[[112 118 115 121 109 110 133 134 136 135 119 131 130 139 120]
 [145 132 122 138 130 123 118 134 127 128 110 116 120 121 105]]
->
[[145 132 122 138 130 123 118 134 127 128 110 116 120 121 105]
 [112 118 115 121 109 110 133 134 136 135 119 131 130 139 120]]

[[116 139 140 137 130 138 124 136 146 117 130]
 [129 135 126 116 138 124 121 121 115 125 118]
 [114 123 115 113 149 124 114 111 122 112 123]
 [122 122 127 126 131 130 126 116 113 120 126]
 [145 121 150 136 139 147 120 136 143 138 133]]
->
[[145 121 150 136 139 147 120 136 143 138 133]
 [116 139 140 137 130 138 124 136 146 117 130]
 [122 122 127 126 131 130 126 116 113 120 126]
 [129 135 126 116 138 124 121 121 115 125 118]
 [114 123 115 113 149 124 114 111 122 112 123]]

[[128 127 134 128 125 127 124 131 129 131]
 [127 124 127 123 136 133 130 132 130 134]
 [131 130 120 132 127 125 127 133 127 116]
 [129 130 125 133 126 133 127 127 129 114]
 [129 126 128 130 124 128 132 128 126 134]
 [131 131 119 130 124 130 127 130 129 121]
 [121 123 131 124 130 123 127 130 127 126]
 [132 127 150 129 130 121 129 127 127 133]
 [123 132 132 128 127 132 127 131 128 124]]
->
[[132 127 150 129 130 121 129 127 127 133]
 [128 127 134 128 125 127 124 131 129 131]
 [123 132 132 128 127 132 127 131 128 124]
 [121 123 131 124 130 123 127 130 127 126]
 [129 126 128 130 124 128 132 128 126 134]
 [127 124 127 123 136 133 130 132 130 134]
 [129 130 125 133 126 133 127 127 129 114]
 [131 130 120 132 127 125 127 133 127 116]
 [131 131 119 130 124 130 127 130 129 121]]

[[149 134 108 120 122 137 131]
 [156 143 105 120 119 143 120]
 [149 137 102 115 120 139 118]
 [ 98 101 107 108 124 109 127]]
->
[[149 134 108 120 122 137 131]
 [ 98 101 107 108 124 109 127]
 [156 143 105 120 119 143 120]
 [149 137 102 115 120 139 118]]

[[106 116 110 138 132 109 126 117 114]
 [121 126 117 139 132 103 124 136 104]
 [118 123 118 136 135 106 116 136 114]
 [119 124 119 137 135 106 116 138 112]
 [119 122 122 134 138 108 107 142 120]
 [109 116 114 135 136 110 115 126 121]
 [111 117 116 135 136 109 115 130 120]
 [109 117 112 137 133 108 123 123 114]
 [111 118 115 136 135 109 117 129 118]
 [124 126 123 135 137 105 108 147 115]]
->
[[124 126 123 135 137 105 108 147 115]
 [119 122 122 134 138 108 107 142 120]
 [119 124 119 137 135 106 116 138 112]
 [118 123 118 136 135 106 116 136 114]
 [121 126 117 139 132 103 124 136 104]
 [111 117 116 135 136 109 115 130 120]
 [111 118 115 136 135 109 117 129 118]
 [109 116 114 135 136 110 115 126 121]
 [109 117 112 137 133 108 123 123 114]
 [106 116 110 138 132 109 126 117 114]]

[[122 106 151 141 140 147 146 136 107 142 132 117 139 151 110]
 [137 140 125 128 112 132 131 143 150 144 136 132 141 147 135]
 [141 114 143 146 119 121 116 147 138 148 140 139 128 107 140]]
->
[[122 106 151 141 140 147 146 136 107 142 132 117 139 151 110]
 [141 114 143 146 119 121 116 147 138 148 140 139 128 107 140]
 [137 140 125 128 112 132 131 143 150 144 136 132 141 147 135]]

[[148 136 112 111 131 145 141 116 110]
 [137 152 127 102 127 156 130 104 120]
 [116 139 136 110 125 145 121 117 142]]
->
[[116 139 136 110 125 145 121 117 142]
 [137 152 127 102 127 156 130 104 120]
 [148 136 112 111 131 145 141 116 110]]

[[134 132 114 134 114 123 147 114 119 124 125 149]
 [125 143 128 112 119 130 133 134 140 108 145 141]
 [122 109 109 146 107 107 150 108 112 124 120 150]
 [124 112 133 138 128 118 118 128 124 141 118 120]
 [150 150 116 140 150 150 130 117 110 149 107 107]]
->
[[124 112 133 138 128 118 118 128 124 141 118 120]
 [125 143 128 112 119 130 133 134 140 108 145 141]
 [150 150 116 140 150 150 130 117 110 149 107 107]
 [134 132 114 134 114 123 147 114 119 124 125 149]
 [122 109 109 146 107 107 150 108 112 124 120 150]]

[[122 140 129 130 134]
 [146 104 138 122 129]]
->
[[146 104 138 122 129]
 [122 140 129 130 134]]
---
[[127 114 132 122 115]
 [108 129 124 131 131]
 [130 125 137 104 116]
 [130 126 126 114 118]]
->
[[115 122 132 114 127]
 [131 131 124 129 108]
 [116 104 137 125 130]
 [118 114 126 126 130]]

[[150 113 129 142 130 125]
 [145 145 130 133 125 141]
 [151 114 128 142 130 125]
 [153 115 127 143 129 124]]
->
[[125 130 142 129 113 150]
 [141 125 133 130 145 145]
 [125 130 142 128 114 151]
 [124 129 143 127 115 153]]

[[124 147 156 157 132]
 [152 111 120 120 104]
 [116 144 135 134 141]
 [137 141 147 144 119]
 [129 145 153 152 126]
 [ 99 135 128 133 157]
 [148 114 124 124 107]
 [144 104 113 114 111]
 [127 153 146 143 130]
 [136  99 107 108 119]]
->
[[132 157 156 147 124]
 [104 120 120 111 152]
 [141 134 135 144 116]
 [119 144 147 141 137]
 [126 152 153 145 129]
 [157 133 128 135  99]
 [107 124 124 114 148]
 [111 114 113 104 144]
 [130 143 146 153 127]
 [119 108 107  99 136]]

[[102 157]
 [114 115]
 [110 119]
 [114 115]
 [112 118]
 [114 115]
 [114 115]
 [140 145]
 [107 158]
 [114 115]
 [106 158]
 [103 158]]
->
[[157 102]
 [115 114]
 [119 110]
 [115 114]
 [118 112]
 [115 114]
 [115 114]
 [145 140]
 [158 107]
 [115 114]
 [158 106]
 [158 103]]

[[152 115 113]
 [140 110 105]
 [124 148 155]]
->
[[113 115 152]
 [105 110 140]
 [155 148 124]]

[[126 113 122 123 119 129 121 112 123]
 [132 109 117 139 120 142 120 132 121]
 [121 142 134 117 133 119 136 117 127]
 [141 117 120 139 130 135 122 144 125]
 [134 116 116 121 132 128 125 116 111]
 [119 116 124 143 113 148 124 128 127]
 [143 123 123 129 135 124 124 139 126]
 [136 134 120 124 147 126 136 129 109]
 [127 133 120 124 141 133 138 119 105]]
->
[[123 112 121 129 119 123 122 113 126]
 [121 132 120 142 120 139 117 109 132]
 [127 117 136 119 133 117 134 142 121]
 [125 144 122 135 130 139 120 117 141]
 [111 116 125 128 132 121 116 116 134]
 [127 128 124 148 113 143 124 116 119]
 [126 139 124 124 135 129 123 123 143]
 [109 129 136 126 147 124 120 134 136]
 [105 119 138 133 141 124 120 133 127]]

[[152 152 152 151 110 115 151 152 129 148 112 152 148]
 [105 105 105 108 149 147 109 104 137 104 148 104 118]
 [105 104 105 104 129 127 104 149 127 152 129 105 105]]
->
[[148 152 112 148 129 152 151 115 110 151 152 152 152]
 [118 104 148 104 137 104 109 147 149 108 105 105 105]
 [105 105 129 152 127 149 104 127 129 104 105 104 105]]

[[145 129 127 127 128]
 [125 128 134 147 136]
 [126 137 149 133 129]
 [140 128 128 129 129]
 [130 129 139 149 131]
 [124 134 148 133 129]
 [143 128 130 129 129]
 [151 134 129 129 129]
 [143 128 130 128 128]]
->
[[128 127 127 129 145]
 [136 147 134 128 125]
 [129 133 149 137 126]
 [129 129 128 128 140]
 [131 149 139 129 130]
 [129 133 148 134 124]
 [129 129 130 128 143]
 [129 129 129 134 151]
 [128 128 130 128 143]]

[[121 102 125]
 [122 102 125]
 [120 100 151]
 [121 100 149]
 [121 103 125]
 [120 100 151]
 [120 100 151]
 [121 100 151]
 [121 102 125]
 [121 103 125]
 [121 100 151]]
->
[[125 102 121]
 [125 102 122]
 [151 100 120]
 [149 100 121]
 [125 103 121]
 [151 100 120]
 [151 100 120]
 [151 100 121]
 [125 102 121]
 [125 103 121]
 [151 100 121]]
